In the rows, zero is written as 128.
Each row of numbers stands for one element and depends on some of the facts below. Use the named rows to name the rest.

There are 4 kinds of fact about the elements: β, τ, ω, ε.
baklir: β a; τ pubrol; ε 499
bevar: β a
bitrul: β e; τ kipi; ω skabude; ε 875
braza: β e
brenugro: β a; τ gribro; ε 681
brevas: β a; τ moplil; ε 875
brezuflon: β a; τ gribro; ε 23
briplel: β e; τ gribro; ω mido; ε 499
brodro: β e; τ ketrar; ω bruso; ε 285
brubror: β a
bruren: β a; τ pufu; ε 875
bruso: β c; τ kleval; ω brubror; ε 74
daplon: β c; τ stogi; ω fumu; ε 285
dradovar: β a; τ pufu; ω brodro; ε 16
drafi: β d; τ stogi; ε 23
drebrokla: β c; τ kleval; ε 100
dremidre: β c; τ napla
dreplu: β a; τ nistu; ε 100
drerok: β a; τ kipi; ω skenor
driguvok: β a; τ pleflal; ε 499
dristestal: β e; τ moplil; ω flugri; ε 914
droflol: β a; τ kipi; ε 285
dropas: β e; τ zeza; ω notrelil; ε 941
fegris: β c; τ pubrol; ω briplel; ε 941
fenim: β d
fevir: β c; τ piplen; ω flutrir; ε 914
fisu: β e; τ trinezu; ω gribro
flasta: β e; τ stogi; ω trinezu
fliparus: β a; τ napla; ε 977
flistes: β c; τ gribro; ω plidra; ε 285
flotas: β b; τ rabretim; ε 570
fludir: β d; τ lizaba; ε 23
flugri: β d; τ braza
flutrir: β c; τ kleval; ω rafum; ε 977
fotin: β b; τ grigre; ω vubro; ε 285
fumu: β e; τ nistu; ω zetren
futrol: β d; τ brubror; ε 499
fuvi: β d; τ moplil; ε 285
geba: β e; τ grigre; ω pleril; ε 681
gepim: β b; τ kleval; ε 875
gesu: β e; τ piplen; ε 499
grakas: β b; τ lizaba
graler: β e; τ pleflal; ε 100
gribro: β b; ω moplil
grida: β e; τ kleval; ε 681
grigre: β c; ω dropas
gritrum: β c; τ lizaba; ε 914
grotralis: β c; τ grigre
gruruk: β c; τ kipi; ε 23
kebuklol: β b; τ napla; ε 100
keklos: β b; τ braza; ω daplon
ketar: β b; τ skenor; ε 941
ketrar: β a
kibar: β a; τ rabretim; ω seka; ε 285
kipi: β a; ω kliflel
kletrir: β e
kleval: β e
kliflel: β b; τ ketrar; ε 570
klostetek: β b; τ rabretim; ε 654
kuplak: β b; τ kleval; ω lizaba; ε 941
legra: β d; τ pufu; ε 977
lizaba: β b; ω dradovar
luflemus: β a; τ piplen; ε 570
lupes: β d; τ napla; ε 941
lusu: β a; τ trinezu; ε 941
mabu: β e; τ rabretim
maka: β e; τ grigre; ε 100
maner: β a; τ pleril; ω gritrum
meplusom: β c; τ trinezu; ω geba; ε 914
metrok: β d; τ pufu; ε 570
mibruskam: β b; τ pufu; ε 654
mido: β d; τ nistu; ω tama
miremi: β e; τ stogi; ω zorik
mitru: β b; τ ketrar; ε 23
mobi: β d; τ ziba; ε 941
moladel: β c; τ grigre; ε 570
moplil: β a
mozam: β a; τ pubrol; ε 914
nabis: β b; τ ziba; ε 74
nafle: β e; τ nistu; ε 570
napla: β d
nelan: β d; τ kleval; ω fotin; ε 499
nemin: β b; τ ketrar; ω miremi; ε 499
nistu: β d
nosta: β a; τ napla
notrelil: β b; τ gribro; ε 941
peflan: β a; τ fenim; ω fisu; ε 16
piplen: β e; ω meplusom
plarom: β d; τ skenor; ε 309
pleflal: β a; ω flasta
pleril: β e; ω skebriras
plidra: β d; τ grigre; ε 875
plote: β e; τ stogi; ε 100
plovek: β d; τ lizaba; ε 499
pluski: β c; τ gribro; ε 100
potos: β b; τ pufu; ε 499
pubrol: β a
pufu: β e
rabretim: β b
rafum: β c; τ nistu; ε 309
ragikun: β d; τ piplen; ε 941
rerom: β b; τ ziba; ω keklos
resi: β a; τ piplen; ε 74
rezi: β c; τ stogi; ω maner
ropil: β e; τ ziba; ε 875
rubi: β b; τ brubror
ruzi: β a; τ piplen; ω vute
saklos: β d; τ kipi; ε 74
seka: β a; τ lizaba; ε 941
sidum: β c; τ gribro; ω rerom
siklus: β a; τ piplen
sikur: β b; τ rabretim; ω zaro; ε 100
skabude: β c; τ kipi; ω nemin; ε 499
skasko: β d; τ moplil; ε 499
skasto: β a; τ napla; ε 499
skebriras: β d; τ zeza; ε 74
skeklor: β b; τ ketrar; ε 681
skenor: β c
skiflu: β e; τ gribro; ω votruplur; ε 914
skimevol: β b; τ gribro
skisti: β c; τ grigre; ω tota; ε 16
skugen: β c; τ kletrir; ω zeza; ε 100
sofo: β d; τ zeza; ε 914
solen: β b; τ kipi
sonel: β a; τ tratro; ε 309
stabrubrek: β d; τ napla; ω baklir; ε 914
stimom: β d; τ napla
stizik: β a; τ ziba; ε 23
stogi: β a
stolin: β c; τ skenor
sustik: β a; τ kleval; ω vobra; ε 285
tagro: β a; τ nistu; ε 941
tama: β d; τ kipi; ω voson
teflak: β e; τ ziba; ε 977
teskis: β e; τ pufu
tifik: β b; τ zeza; ε 100
tigreklel: β a; τ bevar; ω gruruk; ε 74
tota: β c; τ ziba; ω flistes; ε 914
totrugar: β c; τ kleval; ε 914
tratro: β c
trebri: β a; τ ziba; ε 499
trinezu: β b; ω fevir
tufle: β e; τ grigre; ω piplen; ε 977
vagro: β b; τ kipi; ω sonel; ε 941
vetra: β a; τ ketrar; ε 16
viza: β d; τ ketrar; ω sustik; ε 74
vobra: β e; τ grigre; ω skugen; ε 914
voson: β a; τ ketrar; ω sidum; ε 914
votruplur: β b; τ nistu; ω dristestal
vubro: β a; τ brubror; ω fegris; ε 941
vute: β b; τ ketrar
zaro: β d; τ stogi; ω stabrubrek; ε 977
zeklam: β a; τ lizaba
zetren: β a; τ fenim; ε 499
zeza: β b; ω ketrar
ziba: β d
zorik: β a; τ pleril; ε 499
zurun: β a; τ skenor; ε 681
zuvitrul: β b; τ stogi; ε 941

Some rows with their names:
flistes: [105 118  56 104 112  75 155  55 165  30 162  83  91 127 161 132 121  81
 107 151 131 138 135 164 116 127 159 104 144 101  81 165  89]
kipi: [119 167 193 112 143 137 144 119 122 135  92 114 142 129 123 160 151 166
 151 171 155 146  95 133 151 132 166 129 114 124 114 142 111]
sofo: [120 105  89 107 114 108 163  80 156  91 120 113  97 135 159 129 131 135
 126 126 147 142 129 135 141 108 147 138 152 123 122 121 105]
kleval: [135 111 181  96 118 124 151 155 127 149  73 122 143 118 161 112 137 162
 137 136 159 155 124 130 172 129 161 144 163 127 126 100 152]
lupes: [119 113  81  95 118 106 173  74 154  91 129 102 106 124 152 122 121 121
 124 142 143 142 136 143 135 109 156 142 163 118 116 129 104]
teflak: [125  95  90 101 114 103 161 101 153 108 101 115  97 125 156 133 129 149
 131 122 145 152 130 124 141 111 144 147 157 131 134 104 119]
mido: [131  80 136  69  68 152 119 119 140 199 172  97 100 132 105 102 149 180
 143 137 192 129 137 149 181 200 156 156 119  89 185  95 105]
dristestal: [121  94  82 103 114 100 164  88 162  93 102 115  94 125 162 134 124 142
 126 120 145 154 132 124 136 103 146 142 163 130 125 105 114]
mitru: [131 136 142 123 100 120 114 132 128 144 117 159 131 132 130 162 132 147
 128 115 126 132  99 103 117 129 125 142 122 144 116 102 136]
fegris: [100  78  94  72  50 119 104  56 185 147 215  75  74 124 112 113 133 129
 124 145 207 113 150 202 133 187 184 122 104  61 128 126  83]
kebuklol: [127 141 118 105 117 119 136 110 136 127 129 139 142 114 115 156 111 124
 120 141 120 148 113 112 106 142 139 142 140 126 103 108 131]
grigre: [123 148 180 113 143 143 149 142 102 100  73  95 123 130 150 147 150 147
 127 163 156 122 103 172 155 162 161 140  91 100  93 122 134]
fliparus: [121 140 112 116 110 117 146  83 144  97 142 125 119 141 147 142 131 122
 124 134 139 122 117 136 128 116 140 134 128 122 107 135 103]
nabis: [127 128  74  99 102  93 149  88 157 118 147 118 108  97 119 162 100  78
 122 151 122 124 132 124  97  91 137 133 142 125  85 129 110]
rafum: [109 159  91  67 100  94 132 104 138  82 143  89 150 130 175 122 129 116
 129 162 113  89 145 155 133 113 137 131 121 122  91 154 130]
ropil: [135 127 112  71 120 112 154 146 113 145  88 112 133 110 152 122 141 161
 148 148 126 130 127 131 147 125 144 169 148 140 150 108 135]
lusu: [118 140  94 107 113 112 158  68 152  87 155 113 121 128 138 134 119 100
 118 150 138 127 128 143 120 115 151 131 144 111  95 144  98]
teskis: [130 120 125  85 125 120 150 137 120 133  87 125 137 123 151 124 142 177
 140 133 132 152 120 124 148 145 144 165 150 136 154  93 137]
flugri: [126 145 129  77 115 129 141 127 129 117 106 121 172 141 168 109 137 172
 140 134 128 131 127 120 160 142 134 155 142 136 147 101 142]
droflol: [100 134  71 107 118 101 166  23 180  68 164  98  98 129 129 149 108 102
 114 156 145 140 137 140 107  89 157 117 150 111  82 161  83]

Rows to name:
No name comes twice in this set of rows, the named rows included.
[101 159 138  91 103 114 106 109 136  97 119 114 147 169 169 144 155 195
 136 131 128 111 117 126 150 135 125 126  97 135 120 138 136] : gruruk
[114 123  75 125 125  99 180  38 159  71 158 105  75 120 129 147 117  79
 109 150 149 141 125 161 100  98 166 126 154 104  78 159  77] : kibar
[119 134 104 119 109 115 148  73 153  88 146 122 112 141 146 142 127 115
 121 133 142 125 119 137 126 112 144 127 132 117 104 138  99] : mozam
[114 146  91  95 102 113 150  67 164  80 160 111 145 136 150 125 109 100
 115 146 132 121 138 132 127 112 139 127 144 114  95 137 111] : seka
[117 123  63  73 101  95 165  81 169  86 134  94 130 120 174 113 112 105
 132 146 131 116 154 134 141  79 138 138 157 130 111 127 113] : skebriras
[132 122 168  92 128 124 153 149 135 127  59 112 151 117 162 125 135 164
 146 144 154 160 120 119 172 131 155 140 148 131 133  92 145] : pleril
[131 137 131  90 126 126 149 129 115 128 100 121 143 134 154 120 148 173
 142 138 131 138 116 132 154 146 147 161 142 132 148 110 129] : stimom
[135 159 193 125 142 135 152 135 107 126  90 124 141 123 137 147 150 137
 141 161 152 141  90 147 149 140 168 134 120 119 107 135 115] : pleflal
[128 109  95  89 130 131 170 112 136 106  88 111 118 118 147 126 121 153
 125 134 141 148 131 134 143 137 142 168 149 121 133  81 132] : maka
[121 143  83  98 106 102 159  75 149  97 157 104 111 118 143 139 120  83
 125 158 133 105 132 149 122  92 146 133 136 117  92 155  95] : resi
[128 127  87  77 116 102 168 106 132 116 121  98 115 111 155 121 131 120
 140 156 132 117 138 148 140  99 149 153 149 127 125 134 110] : plarom
[134 119 169  96 134 124 156 150 132 129  57 114 143 114 160 127 137 164
 145 146 153 162 117 122 169 131 158 142 148 132 134  95 141] : piplen
[106 125 113 114 102  97 136  83 138  81 145 112  99 147 166 128 139 131
 110 128 143 118 127 165 124 122 152 124 137 109  80 155 122] : totrugar
[138 155 140  93 105 116 123 148 106 167 127 144 154 107 122 146 124 126
 131 146 112 117 114 122 111 126 136 157 137 137 105 118 144] : gepim
[118 145 110  95 118  99 131 113 119  76 138 105 134 136 157 127 147 134
 123 152 120 134 115 155 137 172 151 127 124 113 117 146 116] : pluski

The same elements again, as new rows of numbers:
Known rows:
moladel: [136 146 123 112 156 148 148 130  96 142  96 144 138 121]
grigre: [126 111 128 103 169 115 112 134 115 129 179 113 144 114]
grotralis: [127 117 106 106 159 127 131 137 132 100 145 115 131 128]
nistu: [143 125 132 108 167 134 137 131 146 102 161 126 149 104]
tagro: [150 134 132 137 104 128  98 118 132 115 132 130 123 132]
brezuflon: [134 163 204 158  68  85 116 133 123 154  82 185 127 121]
pubrol: [131 126 128 112 149 136 100 138 139 101 153 136 161 118]
skabude: [144 142 124 137 130 118 129 114 102 143 114 121 117 123]
moplil: [128 143 111 120 155 139 109 122 163  82 133 142 178 117]
fenim: [143 124 132 107 166 133 135 130 145 102 159 125 139 108]
zetren: [119 200 163  71  55 241 135 162 177 132  96  95  99 121]
daplon: [132 167 169  77  52 222 135 143 178 183 124  57  59 118]
rabretim: [ 95 117 106 104 161 108 123 133 148 123 157 118 160 130]
trinezu: [101 110 109 113 167  94 118 130 139 124 151 115 161 124]
lizaba: [103 110 113 112 168  92 109 131 133 133 156 107 160 124]
sofo: [166 129 137 143 115 124 129 107 145 128 136 110  90 126]
mitru: [111 177 133 150  80  78 149 115  90 167  98 134 126 125]
braza: [ 94 102 120 130 158 122 132 139 140 116 156 112 160 118]
solen: [ 97 113  91 109 156 119 127 137 130 112 145 104 135 137]
siklus: [131 116 122 115 147 143 101 145 134  90 137 135 138 133]

Rows to name:
No name comes twice in this set of rows, the named rows included.
[106 134 119 115 153 130 141 136 102 156  88 140 146 134] : flotas
[141  96 139 112 148 133  89 150 112 107 152 130 133 132] : ruzi
[ 97 120  99 114 167  98 123 124 151 118 143 116 162 124] : zeza
[104 111 124 161 117 108 128 124 129 133 131 100 117 130] : dropas
[129 150 107 122 157 131 110 121 167  77 124 140 179 118] : brubror
[136 137 113 121 163 139 148 127 162  72 121 126 126 120] : flugri
[121 106 116 169 118 103 117 107 125 142 133  86 115 129] : vobra
[138 151 119 142 106 129 108 112 151  99 111 131 127 132] : seka
[123 120 118 105 162 119 131 132 147 112 152 125 145 121] : tratro
[116 105 121 165 114 112 123 111 139 141 129  93 109 135] : dristestal
[129  92  63 118  61 183 191 101 140 175 176 215 113 196] : fotin
[143 102 131 112 152 139  91 146 104 104 157 127 136 128] : drerok
[ 64 137 157  63 101 224 149 192 178 126 153  51 106 116] : fumu

